Each row is followed by its class.
[-34 -28  24 -22   0 -20 -14  12  23  29 -15  38 -28   3  27 -30  31  22
  31 -10 -33  -4  18 -24  15 -46  47 -36  -2  39  12 -16 -20 -58   3  20
 -22  56 -35  10 -12   0] : j_84
[-21  26   9 -20 -12   4 -14   2   9   4  -1 -16 -18   9 -12   5  -1  17
  -7 -19  -8 -10   5   3   4  13  -2  -2   8  22  22  -7 -11  10  -1   7
  -4 -26   2  -8   9 -20] : j_263
[ 13  -8 -19 -29 -14 -45  13  12  -8   2 -14 -35   0  -5 -10 -31   8 -22
  39  27  16  19 -16  -9  25 -19 -13  -6 -14 -26 -16 -14  15  17  -7  11
   5  35 -24  -1  17  16] : j_240
[ 21   3 -19  -7 -45  31   9 -24  -9  29 -25  -3  -7  12  19   5   3  50
  14  41  28  10  -2  -5  13  10  -9  32  -8   0  23   4   0 -30  -4  21
 -24  56  31   8 -11 -37] : j_84
[  4 -33   1 -39 -52 -35 -11   3   2  26   6  -7 -38 -36 -10 -38  12  -4
  51  37 -12  18  -2 -27  34  17  52  -6 -26 -40   6 -62   7  -1  -3   9
  -6  21  -2   5  23 -31] : j_263
[-17  23   0  -9 -14   5  -6  10  -6   0  10 -13  -7  14   7  13   2  15
 -15 -10   3 -20   8   6 -11  11   0   1   2  20  15  -4  -5   2  -2   5
  -5 -34   6 -14   6 -19] : j_240
[ 20   0 -16 -21  14   8  -8 -33  11  45 -14  -1 -15  -4  47  -2  28   3
  31  26  -4  -6   9   3 -10   2  29   4 -19  24   1 -37  14 -45  -6  13
 -25  40  -6  25   7 -22] : j_233
[  6 -55 -28 -46 -27 -43 -53   8  -2 -13  25   1 -20   4 -19  18   1 -16
 -15 -24 -57   8  12  -5  70 -51   8 -50 -18  -2 -18 -57 -14  31 -56  19
  -8  -3 -23  52  -3 -24] : j_263
[ 56  -4 -20   7 -10  40 -30 -33  15  34 -20 -19  -7  22  41   4  14  10
   3  14  11 -26  20  18   1  -4   5  14   7   3  11 -22   6 -30   3  28
 -26  71   4  60 -14 -26] : j_276
[-21  -5 -17 -12  -9 -25 -21 -21  -7 -10  26  16  -6   5 -25  24   3 -21
  -8 -10 -10 -32   6  -9  22 -24  27 -38 -18  33  23   2 -29 -28 -26  11
 -14  42 -67  13  17  -3] : j_263
[-17  15  11  -8 -17   8 -11   6  12  15   0 -15 -12   2   5   3   8  15
  -1 -13  16 -15   7  -3  -2  17  12   4   0  10  23 -16 -10   0  -4   1
  -4 -21   9  -3   9 -32] : j_615
[-18  20   5 -16 -21  -7  -8  10  -4   7   7 -12 -10  15   0   7   5  18
 -10 -11   2 -14   6  -6  -1  12   6  -4   4  20  17 -12  -5  -2  -4  11
  -8 -31   3 -10  11 -22] : j_240
[ 57  -2 -20   1 -23   8 -32 -27  -1  31  -4   4 -22  20  40  16   3  31
  -6  44   2 -32  40 -15  12   4  19  10  -6  13   6 -37 -15 -32  -7  36
 -10  47  28   6 -13 -59] : j_671
[ -5 -15  11  -3  32 -50 -22   3  31  22   2  12 -12  15  -9  20  37  18
 -10 -58  -7 -15  34 -40  10 -42   8 -38  14  47  -4 -13 -10 -15   9  18
 -19  -6 -25  39  -7 -10] : j_276
[ 18  22   2 -11  -2  24  -7 -14  22  32 -22 -24  -4  18  61  10   9  45
 -18  10 -12  -3  40  -6   5  32  23  14   0  10   0  16  15 -31  22   4
 -27  17  17  17 -15  -2] : j_240
[ -6 -23   6   1 -22  36  -7 -23  25  23 -29 -17   8  22  -9  -6  43 -20
  60 -18  -2  20 -66  -5  14   3 -13  20  21 -13  26   9  19 -39   9   8
 -44  94 -20  79  11  16] : j_240
[-12 -28  19 -44 -18  -5 -30  17  16  10 -20  -8 -28  -5 -15  13  30  -2
  21 -33 -52  48   9 -60  49 -19  44 -13 -15  11  -7 -13 -27 -17  -2 -14
   1  49 -39  37  38   0] : j_233
[-26 -29  31  -2 -15 -21 -14  60  -1  12 -12  26 -28   2   4 -18  15  36
  13  21  32  -5  22 -33  26 -37  31 -33  -7  18   0 -21 -30 -38   4  -5
 -17  69 -27 -19 -26   9] : j_84
[-27 -18  15  -5  13 -20  -9  12  -3  17   4  54 -21 -12  20 -24   8  19
  34   7  -5 -12  17  -8  14 -44  30 -32 -11  27  -2  -3 -19 -50  -6   5
 -16  71 -17 -12 -23 -18] : j_615
[ 10  40  -3  15  11  44  -2 -53  19  25 -36 -20  -9  28  47   8   9  11
  11   6  27  -2   9  -3   6  46  -6  41  11  13  27  16 -12 -19  19  23
 -21  15  32  26   9 -14] : j_615
[ 35 -42  -4  -4   5 -18 -18   4 -18  21  19  25 -15  -8 -37 -16 -12  16
  12  42  70 -57  -9   5   9 -42 -22 -22 -28   9   4 -60 -17 -25 -27  17
 -14  49 -11 -32 -16 -42] : j_263
[-12  21   5 -14 -20  -2 -15  13   3   5   4 -19 -14   9 -21  11   6   4
 -17 -19  -7 -13  11   8   3  14   2   1  11  19  16  -2  -7  17  -4   8
  -2 -17  -1  -4   4 -16] : j_263
[ 20   0   1 -17 -19  12 -10 -35   0   9 -19  15 -14  -2  51   2  -2  32
  31  38  16  17   7   2  19   9   1   7 -22  -4   4 -22   7 -33 -20  14
  -2  33  36  14   2 -57] : j_615
[ 27  14  -7 -20 -16  25  -3 -21  23  27 -25 -29 -16   8  43   0  21  26
  10   9 -14  20  12   8  -2  29  26  19 -10   8  17 -39   9 -32  -5  11
 -18  21  18   7  21 -47] : j_615
[  1 -15  -1 -44 -31 -38  -2  10   3   9 -17 -15 -16  -3 -12 -29   3 -13
  30  35  16  17   5 -18  34 -11   7 -17  -8 -19  -6  -8   2   7  -5  16
  16  45 -17 -16  26  -2] : j_671
[-17  19 -12  -8 -23  35  -9 -20   7 -51 -18  27 -13  -1 -41  33 -29  21
 -46  30  32  74  19 -44  27  -2  -1  17 -16   6   3 -10 -28  21  -3   5
   9  -5  -2 -20   5  12] : j_84
[ 29   9 -33  -1 -12  29 -11 -57 -20  12  -3   8 -11   5   6  24  -4   2
 -39  15   2 -15  33   1  23  22  -3  22  -7  21  20  23 -11  -3  -2  38
 -11  44  19   8  -1 -27] : j_233
[-33 -24  20  -9 -14 -22  -7  14 -11  23  11  17 -19 -14  -1 -11  27 -14
  16  10 -26 -13   5  -6  10 -18  12 -11  11  23  14   2 -22 -11   4   4
 -15  26 -34   2   1   9] : j_567
[-25  23   1 -16 -10   8  -7   2   5   1   0 -21 -13   9  -3   5   5  17
   0 -19   7 -24   2   6  -5   5  -9  -2   6  28  22  -9 -11   9  -3  10
  12 -28  -6 -11   7 -27] : j_276
[ -4 -33   2 -31  16  22 -54 -45  29  47   4  -8 -11  18 -40  -2  20 -25
  23   0 -42 -23  22 -43   1 -15  26  11   7  56  11 -56 -48  -9  10  20
  -5  36 -47  29  24  14] : j_84
[-20  20   3  -8  -8  16 -10   9   7   8  -9 -21 -10  10   1  11   8   9
 -20 -17  10  -4   8   4   2  15  -5   4  15  26  22  -1 -12  13   0   3
  -3  -9  -3  -1   8  -8] : j_233
[-29 -25  11 -27 -13 -26 -11  20  12  20  -8  13 -22  -2  14 -36  17  19
  19  -5 -24   2  13 -21  29 -36  29 -27  -1  18  16 -14 -23 -19   1  17
 -17  30 -28   5 -15   0] : j_84
[-35 -22  31 -19 -15 -26  -2  31  16  12 -13  26 -27 -17  12 -19  29  25
  33 -13  -2  -3 -17 -15  20 -33  10 -29   4  24  16 -28  -3 -35   2  16
  -5  37 -17  -9 -10 -24] : j_276
[ -1 -21  -6 -20  30 -31 -51   5  52  20   9  21 -25  24 -33  18  21 -11
 -31 -29  -9   5   6 -28  48  24  19 -40  25  31  18 -64 -17  23  -7  30
 -35 -29  12   4  13   8] : j_233
[ 11  15   4 -16   6  11 -24 -19  29  27 -19  -6  -5  20  50  23  45  -6
 -10 -24 -64   3   9  -4  -5   0  27   4  11  34   3 -11  17 -39   9  23
 -41  17 -12  58  -2   6] : j_240
[  2 -20  -3 -35 -25 -53  12  17   7  17  -7 -25 -14 -18  -4 -39  14   8
  34  16  15  29   2   1  21  -8   6 -14 -13 -21   2 -19  23   9   2   7
   8  24  -6 -17   9 -13] : j_567
[-21  26   4 -15 -11  -3  -6  10  -1   1   3 -15  -5  13   7   7   6  15
  -9 -16  -3 -14   0   1  -5   8  -6  -3   5  21  16  -6  -2   0   0   7
  -5 -32   1 -11   7 -14] : j_240
[-17 -33  27  -8 -14 -18 -11  23   9  32  -2  34 -27 -11   5 -13  32  10
  27  10  11 -23   6  -7  18 -30  31 -20   3  12  10 -21 -15 -43   1   5
 -29  57 -21   0 -18 -17] : j_263
[  7  38 -19   4  -2  24  14 -47   4  23 -21 -23 -15  28  42  12  16  55
  15  38  15   4  15   9 -12  45 -13  36  -3  41  14   8   2 -42   9  17
 -24  36  20 -11 -19 -29] : j_263
[-15 -38  -4 -47 -39 -32 -21  20 -36  56  27 -15 -30 -37 -50 -23  -5  46
  28  34 -15  -6  27 -49  53  20  -5   0 -29   9  -9 -56 -13   8   1 -11
  17  26   7 -35   0 -30] : j_567
[-23  16   4 -16  -3   6  -9  16   9  17  -6 -24 -16   7  -7  -2  10   8
  -9 -19   8  -7  11  -5   5  16  11  -5   7  19  15  -8  -8  11   2  -3
  -3 -10  -7  -7  16  -4] : j_233
[ 38  -3   6  -1 -14  56  -5 -49  13  33 -42   6   4   5  58   6  11  33
   8  13  12  17  12  -2  -5  10   0  36  -8   1  11  -7  12 -67  16  15
 -21  45  17  58  -1 -29] : j_84
[ -5 -15  -4 -42 -30 -58   6  38  12  18  -8 -27 -17 -22 -31 -31  19   9
  15  12  46  13  17 -21  30  -7  18 -31 -20 -19 -10 -38  22  22  -2   5
  16  13 -15 -31  11   1] : j_276
[ 44 -21  -4  26  17   4 -33   8 -12   1  26  25  36 -23 -17  35   2 -21
 -11  -2 -25 -36 -25   9  -7 -11 -49   0   2  16  -6 -14  -1 -29 -22 -15
  -6  63 -27  41 -22 -10] : j_615
[ 22 -40  -6 -27 -53 -44 -10  21  -8  25  -7 -35 -27 -22 -24 -55  13 -10
  38  26  27  -3  15 -21  33  -5  29 -16 -20 -49  -3 -59  11  16  -2  13
  28  69  -5 -18  28 -27] : j_233
[ 23 -33  33  11   6  -7 -48  37 -37   1  19   1  -8   6  10  29  -7  48
  25  15 -29 -39  10 -25   5 -55 -36 -24  -1  49 -12 -26 -39  -1 -43 -22
  10  32  -2  28 -24 -52] : j_671
[ 37  -3  -5   1 -38  38 -20 -54 -26  42  -4 -15  -7  10  19  16  20  22
  11  19  19 -43  19  11  -6  10 -12  34 -13  15  24  -7  -8 -33  -2  19
 -17  51  23  30  -5 -54] : j_263
[-14 -12  20 -22 -40 -57  14  30  12  23 -16 -16 -17 -16   7 -33  22   8
  23  10  25  32  21 -21  27  13  46 -18  -7 -34 -10 -16  24   9   0   3
   0   7   8  -8  15 -11] : j_615
[-26  26  10 -10  -2   6 -10  -1   9   9   1 -17  -8  13  -8   6   3  16
  -8 -23 -13 -15   8  10  -4  11  -3  -1  17  31  20  -1 -12   9   1   2
  -7 -25  -3  -6   4 -11] : j_263
[ 11  -9  12 -46 -43 -46  -6  27   6  13 -15 -17 -16 -22   8 -31  -7  30
 -13  15   7  33  37 -20  28  -5  16 -29 -17 -12  -5 -20  16  17   1  18
  20  -3  10 -21  11 -14] : j_671
[ 24  -9 -22  -4  -8  29  -8 -68  -5  33 -12  33 -17  11  20  11   3  29
  -7  31  10  -9  25  -6  12  -6  -2  12 -11  13  19 -18   7 -36 -11  42
 -28  29  35  27   0 -44] : j_84
[-16 -21   9 -37 -48 -33   2  24   1  -3  -8 -14 -16 -17 -12 -23   0  14
  19  19   6  22 -13 -21  32  14   5 -11  -7  -7  -3 -38   7   2  -2  16
   5  16 -10 -17  11 -15] : j_240
[-16 -28   8 -19 -21 -36 -15  40  -1  18   0   9 -32   5  -5 -22  30  19
  23   4 -26  -5  13 -26  16 -22  41 -29  -9  35   5 -24 -15 -37  -6  18
 -20  69 -37   1 -17 -10] : j_84
[  9 -17  -1 -20  52 -33 -36   2  48  38 -14 -25 -32   1  -1 -47  14  -4
  65 -19 -47  -9  -6 -47  18 -36  14 -14  -6  29  -5 -73 -26  -2  12  24
   1  43 -20   6   8   5] : j_615
[ 30  23  -4  -2  19   6  12 -31  -4  60 -25 -10   2  13  58 -11  17  57
  24  17 -12  -2  32  -9  -5   9   0  14  -3  32   4  14   8 -51   7   8
 -14  33  23   4  -7 -24] : j_671
[ 46  19 -30  20  -1  40   2 -56  -5  27 -14  -1   3  23  64  21  10  21
   8  25   5 -15   6   9 -13  15   4  36 -14   7  10  -4  15 -66   3  24
 -21  50  22  26  -5 -32] : j_240
[-23  16   5 -16  -4   4  -8  15   8  11   3 -30 -12   6  -2   5   7  13
  -3 -22   5 -22   7  -1  -6   5   0  -2   3  27  16  -1  -7   5   6   3
   8 -18 -17  -3   7 -12] : j_276
[ 15 -42  -7 -30 -65  14 -44 -10 -17 -10  19  -5 -14 -16 -93  19  24 -17
 -11  15 -29   9 -14 -53  35   9 -24  15 -15   2  13 -48 -27  10 -22   7
   2  47 -40  24  27 -21] : j_240
[-18 -23  27  -3 -32  -1 -21  12  -5  39  -3  46  -9   0  10 -16  40  21
  25   0  -1 -12  -6 -12  10 -25  16  -9  13  25  17 -29  -2 -74   9  15
 -36  85 -18  20 -27 -18] : j_240
[-23 -25  22  -6  -3  -2 -18  40  -2  26  -6   6 -29  -1 -17 -35  15   7
  35   7  11 -28   1 -18  21 -13  19 -15   6  31  12   3 -35 -38  13   1
  -8 114 -47 -15 -12   3] : j_233
[  0 -16  13 -21 -39 -43   9  47  -2  25 -12 -38 -25 -24  -1 -46   2  19
  39  23  24  10  -3 -15  17 -21   4  -6 -19 -31   0 -42  19  10  -4   3
  25  45   8 -33  15 -30] : j_615
[ -5   0 -19 -23 -46 -32  -7  -3 -26   4  10   3  14 -24 -52  -5   2  44
 -22  -3 -12  58  -3 -29  26  14 -79  19  -3  21   0 -37  20  11  -1  21
  40   5  22 -24 -24 -31] : j_671
[-16  17   3 -28 -13  -3 -12   3  10  11  -1 -12 -13  10   5   2   6  14
 -15 -13  -8  -9  14  -1   1  11  10  -9   6  27  19 -10  -8   8  -5  17
  -4 -39   2  -8   8 -26] : j_671
[-25  19  13 -15 -12   1 -15   3  13  10  -1 -16 -18   7  -6   8   2  12
 -12 -27 -11 -13  12  -4   4   8  12  -3   9  20  18  -7 -12  10   7   7
  -5 -28   0  -2  10 -13] : j_263
[-19  27   2  -8 -12   9  -9   4  -1   6   4 -19  -2  21   4  11   1  17
 -17 -19  -8 -14  10   1  -4  12  -5   5  13  29  21   9 -10   6   1   9
  -4 -27   2  -4   5 -10] : j_240
[  2   0 -14 -40 -16 -27 -46 -15  26  -8 -17 -11 -18  42 -10  -5   6  -3
  -1 -34 -42  18   8 -26  37 -39  27 -34  21  14  -2 -91 -24   7   3  41
 -24  17  -9  11  26 -17] : j_240
[-13  17   1 -15 -17   3 -12  10  10   3   1 -24 -10   8   2   7   9  19
  -7 -24  13 -16  11   6  -7   0  -3  -4   3  22  20 -13  -7   9  -1   8
  13 -27  -4  -5   5 -27] : j_276
[ 29  -6  19 -22 -40  15 -21  -2   9  38 -18  -7 -22   9  14   0  -1  23
   4  16  32   8  27  -9  23  41  43  18  -3 -13   0 -12   2  -8   3  18
 -21  15  44  21   5 -46] : j_615
[ 11 -46  15   0 -34 -21 -17  31 -17  -5   7  33 -25 -22 -16 -12  21 -13
  31  42  23  -4 -25   1  19 -45  -3 -10  -4  -1  18 -43 -18 -25 -17  12
 -11  86 -29  -3 -13 -32] : j_567
[-22  19   8 -18 -10   6  -9   7   3   8  -1 -13  -7  11  -1   8   4   9
 -15 -12   1 -14   8   1  -4  12   2  -3  10  27  18  -1  -8   1   2   7
  -3 -20  -4  -9  10 -18] : j_671
[-24  12   9 -15 -15  -1 -11   6   3  10   2 -12 -23   7 -12   2   6   9
  -2  -8   7 -19  10   2   4   5   9  -4  10  18  23 -12 -15  11   2   7
  -7 -19  -3 -10  12 -24] : j_567
[ 66 -17  -8  23 -21  22 -17 -24  -2  11 -10  12  -1  19  29  39  -2  34
 -32   9  34   6   9   7  18  24 -12  20   5   3  12 -14   3 -11 -21  31
 -12  15  59  25 -13 -59] : j_233
[-26  24   8 -20  -1  -4  -6   6  28  12  -6 -25 -10   6   2  -3  12   7
   1 -24  -6  -4  -1  -3  -1  16   9   0   5  28  25  -3  -9   5  -4   8
  -5 -23 -12  -3  12 -14] : j_615
[ 26   1 -23 -33  -7  42 -68 -62   0   3   7  33   9  17  -3  32  10 -34
 -33 -13 -56   3   2 -13  23 -30 -17  18   6  21  17 -48 -35 -43  11  26
 -27  44 -35  55  10 -12] : j_240
